Below is a small trained network, with its code and all its weights. Each question gives an input and a target symbol and asks what happens when units are switched off, that is, made to give their printed mean instead of their output.

import numpy as np


def w(rows, s, z=0):
    codes = np.array(rows[::2]) - 128.0
    scale = np.full(codes.shape[1], s)
    scale[-1] = z or s
    return codes * scale


def norm(h):
    return h / np.sqrt((h * h).mean(-1, keepdims=True) + 1e-5)


def softmax(a):
    e = np.exp(a - a.max(-1, keepdims=True))
    return e / e.sum(-1, keepdims=True)


def log_softmax(a):
    a = a - a.max(-1, keepdims=True)
    return a - np.log(np.exp(a).sum(-1, keepdims=True))


def net(x, mask):
    ids = ['ΓΔΦεζηθξψ'.index(c) for c in x.split()]
    T = len(ids)
    res = E[ids] + P[:T]
    u = 0
    for l in range(3):
        r = norm(res)
        for j in range(2):
            rows = slice(2 * j, 2 * j + 2)
            q, k, v = (r @ M[l][rows].T for M in (Q, K, V))
            z = softmax(np.where(np.tri(T) > 0, q @ k.T / 2**0.5, -1e9)) @ v
            o = O[l][rows]
            res = res + np.where(mask[u + j], z, o[:, -1]) @ o[:, :-1]
        u += 2
    return log_softmax(norm(res)[-1] @ U[:, :-1].T + U[:, -1])


Q, K, V, O = {}, {}, {}, {}
E = w([
[149,137,46,156,7,118,211,140,73],'Γ',
[89,74,185,47,252,185,157,169,115],'Δ',
[107,145,125,71,138,174,177,185,82],'Φ',
[103,105,78,175,108,199,185,107,119],'ε',
[140,124,106,69,77,116,230,171,216],'ζ',
[163,118,119,12,149,225,80,127,200],'η',
[52,133,149,170,168,107,228,161,158],'θ',
[62,69,186,204,206,175,171,118,110],'ξ',
[131,199,153,165,61,193,138,140,154],'ψ',
],0.011)
P = w([
[144,123,125,164,116,69,138,134,112],'0',
[94,196,147,99,101,162,151,106,111],'1',
[29,137,105,94,88,185,87,100,120],'2',
[117,151,51,177,171,187,61,182,116],'3',
[195,206,140,191,149,125,219,128,130],'4',
[76,168,190,46,77,151,185,26,135],'5',
[53,90,77,96,72,191,4,144,142],'6',
[222,108,65,184,161,159,77,215,169],'7',
[231,175,169,84,141,97,210,52,130],'8',
[60,71,184,2,112,201,120,31,125],'9',
[90,52,103,85,189,177,64,220,114],'10',
],0.0095)
Q[0] = w([
[165,160,63,178,180,119,104,214,146],'0.h0',
[228,115,167,158,148,109,212,96,148],'0.h0',
[10,66,141,77,49,161,103,115,112],'0.h1',
[120,63,32,164,149,172,57,255,120],'0.h1',
],0.011)
K[0] = w([
[82,146,178,84,96,128,173,59,118],'0.h0',
[63,83,129,111,79,141,95,134,139],'0.h0',
[247,116,116,175,174,130,154,173,130],'0.h1',
[176,160,201,91,127,147,222,42,106],'0.h1',
],0.012)
V[0] = w([
[133,117,187,102,125,165,111,169,29],'0.h0',
[109,136,81,120,72,253,186,90,152],'0.h0',
[130,27,137,182,140,192,112,52,137],'0.h1',
[110,86,2,85,139,109,154,144,79],'0.h1',
],0.0087)
O[0] = w([
[122,36,102,111,73,219,165,63,176,125],'0.h0',
[70,128,173,35,80,149,65,87,73,246],'0.h0',
[81,171,12,100,109,116,76,167,125,128],'0.h1',
[137,74,137,167,128,155,65,229,123,110],'0.h1',
],0.011,0.012)
Q[1] = w([
[152,127,114,127,151,44,38,161,79],'1.h0',
[254,78,142,170,150,58,109,118,163],'1.h0',
[155,131,181,6,144,69,84,82,77],'1.h1',
[45,138,112,56,142,228,65,134,96],'1.h1',
],0.0066)
K[1] = w([
[94,120,166,91,113,171,87,149,83],'1.h0',
[2,229,189,135,88,214,153,53,68],'1.h0',
[176,190,112,173,140,144,202,112,201],'1.h1',
[174,53,125,139,166,30,154,161,129],'1.h1',
],0.0078)
V[1] = w([
[135,153,96,126,196,132,117,145,202],'1.h0',
[148,130,155,27,131,206,110,168,163],'1.h0',
[1,193,72,137,75,127,133,84,137],'1.h1',
[123,151,185,167,130,102,164,121,167],'1.h1',
],0.0092)
O[1] = w([
[2,178,70,142,104,4,101,70,145,10],'1.h0',
[48,144,202,247,98,40,254,162,148,185],'1.h0',
[161,148,165,156,192,103,64,140,68,253],'1.h1',
[84,210,114,213,117,221,120,94,74,193],'1.h1',
],0.0088,0.0047)
Q[2] = w([
[124,139,106,215,103,179,135,154,106],'2.h0',
[202,161,62,136,198,96,204,122,120],'2.h0',
[122,95,160,91,93,254,147,113,72],'2.h1',
[60,172,99,99,135,207,161,165,128],'2.h1',
],0.0079)
K[2] = w([
[104,122,159,65,189,115,254,90,149],'2.h0',
[35,206,171,153,159,173,142,155,164],'2.h0',
[193,194,146,168,150,94,138,116,229],'2.h1',
[191,103,98,158,217,107,108,183,179],'2.h1',
],0.0076)
V[2] = w([
[153,40,119,84,163,98,59,159,136],'2.h0',
[161,178,94,128,5,41,89,220,38],'2.h0',
[112,113,186,199,141,170,81,89,2],'2.h1',
[47,88,87,192,168,150,139,83,118],'2.h1',
],0.009)
O[2] = w([
[42,49,99,93,76,180,146,155,169,82],'2.h0',
[117,137,91,254,127,233,169,116,7,118],'2.h0',
[205,176,36,86,201,119,162,223,182,244],'2.h1',
[75,181,142,169,110,167,132,200,238,107],'2.h1',
],0.0096,0.011)
U = w([
[131,93,115,97,81,116,190,138,211,187],'Γ',
[92,94,110,85,97,68,45,174,84,156],'Δ',
[130,124,202,173,105,88,116,123,104,90],'Φ',
[142,165,141,87,139,135,186,1,101,45],'ε',
[101,109,138,137,84,71,124,104,150,254],'ζ',
[196,41,149,94,91,159,132,119,172,68],'η',
[97,181,24,130,123,160,175,131,192,136],'θ',
[180,152,128,121,167,105,141,147,154,213],'ξ',
[137,92,131,159,108,189,156,183,100,68],'ψ',
],0.0084,0.0028)

Each question gives the input, a string of symbols that net reads in full, and the target symbol t.
The units are the heads (2 rows each of Q, K, V and O). Each row of codes is followed by its name. A weight is (code - 128) times the scale printed after its matrix; where a second scale follows, it is the last column's (O and U).
mask holds one flag per head, layer by layer. A switched-off head (its flag False) gives its mean, the last column of its rows in O, instead of its output. The means were averaged over made-up inputs and are rounded, as every weight is.
A unit's drop is (log p(t) with every unit on - log p(t) with that unit switched off) / (log p(t) with every unit on - log p(t) with every unit switched off).
The circuit of an input: a set's keep is (log p(t) with only the set's units on - log p(t) with every unit switched off) / (log p(t) with every unit on - log p(t) with every unit switched off). Starting from all 6 units, units are removed one at a time, each time the one whose removal leaves the highest keep (on an exact tie, the one counted first), for as long as the keep stays at least 0.8.
circuit, biggest first: the units of the circuit, biggest drop first
most important unit: the unit with the biggest drop
heads that matter: for each layer, one digit per head in row order, 1 if its drop is at least 0.15 and else 0, layers parted by /
input ψ ε Φ ψ ξ Φ ε ψ ε Γ, target ξ: heads that matter : 10 / 11 / 01
input ψ ε ψ Φ η ζ, target η: circuit, biggest first : 0.h1
input Γ ε Γ, target ψ: heads that matter : 01 / 00 / 10
input ε Φ Γ ψ Γ Δ ε ε Φ θ, target ψ: circuit, biggest first : 2.h0, 0.h1
input ξ ε ξ ξ Γ, target Δ: circuit, biggest first : 0.h1, 1.h1
input ε ξ ε ξ ψ Φ ξ ψ ξ, target ψ: circuit, biggest first : 2.h0, 1.h1, 0.h1
input Δ Φ ψ Γ Γ, target ζ: heads that matter : 10 / 10 / 01
input ζ θ Γ ε Γ ψ ψ ψ, target ε: heads that matter : 11 / 00 / 00
input ξ Φ ψ ε Γ ξ η ψ Δ, target Δ: circuit, biggest first : 0.h1, 0.h0, 1.h0, 1.h1
input ξ ξ ε θ ψ Γ Γ ξ ε ζ, target θ: heads that matter : 00 / 00 / 10
input Δ ψ ξ ψ Δ ψ, target ζ: heads that matter : 10 / 10 / 01
input ε Δ ζ η ε ε ξ θ, target Δ: heads that matter : 10 / 01 / 00
input ε ψ ψ ψ Δ ζ ε ε η, target Δ: heads that matter : 11 / 01 / 00
input ε ψ ψ ξ ζ ψ Φ Γ ψ ξ, target ψ: most important unit : 2.h0
input ψ ψ θ ζ ψ Δ Φ, target ξ: circuit, biggest first : 2.h1, 1.h1, 0.h1, 2.h0
input ψ η ψ Γ θ ψ, target ξ: heads that matter : 01 / 01 / 11
input ζ θ ψ ψ Φ Φ ξ θ ε, target θ: heads that matter : 01 / 01 / 00
input ψ ψ ξ ζ ψ Φ ε ζ ε, target Δ: heads that matter : 11 / 00 / 00
input ψ θ η ψ ε ψ ε, target ξ: circuit, biggest first : 2.h1, 1.h1
input Γ θ ψ ψ ψ θ ψ ε ψ ψ, target Δ: most important unit : 0.h0
input Φ ψ Γ, target Γ: circuit, biggest first : 0.h0, 2.h0
input ξ ζ ε ψ ψ ψ Γ, target ε: heads that matter : 01 / 00 / 00
input ψ ψ ψ Γ η θ θ Δ ψ ψ, target ξ: heads that matter : 01 / 00 / 11
input ζ Γ η ζ ζ, target ε: heads that matter : 10 / 01 / 11
input Δ ε Γ ψ ψ Φ ε θ, target ζ: circuit, biggest first : 0.h0, 2.h1, 1.h0
input θ ε Φ ψ ψ Γ ξ θ θ ξ, target θ: heads that matter : 10 / 11 / 01
input ψ ψ ψ θ, target ε: most important unit : 0.h1
input θ Γ ε θ ζ, target θ: circuit, biggest first : 1.h1, 0.h1, 2.h1, 0.h0
input ε Γ Γ ξ η, target ψ: circuit, biggest first : 2.h0, 0.h1
input ξ ζ ψ θ ζ, target Δ: circuit, biggest first : 0.h0, 1.h0, 1.h1, 0.h1
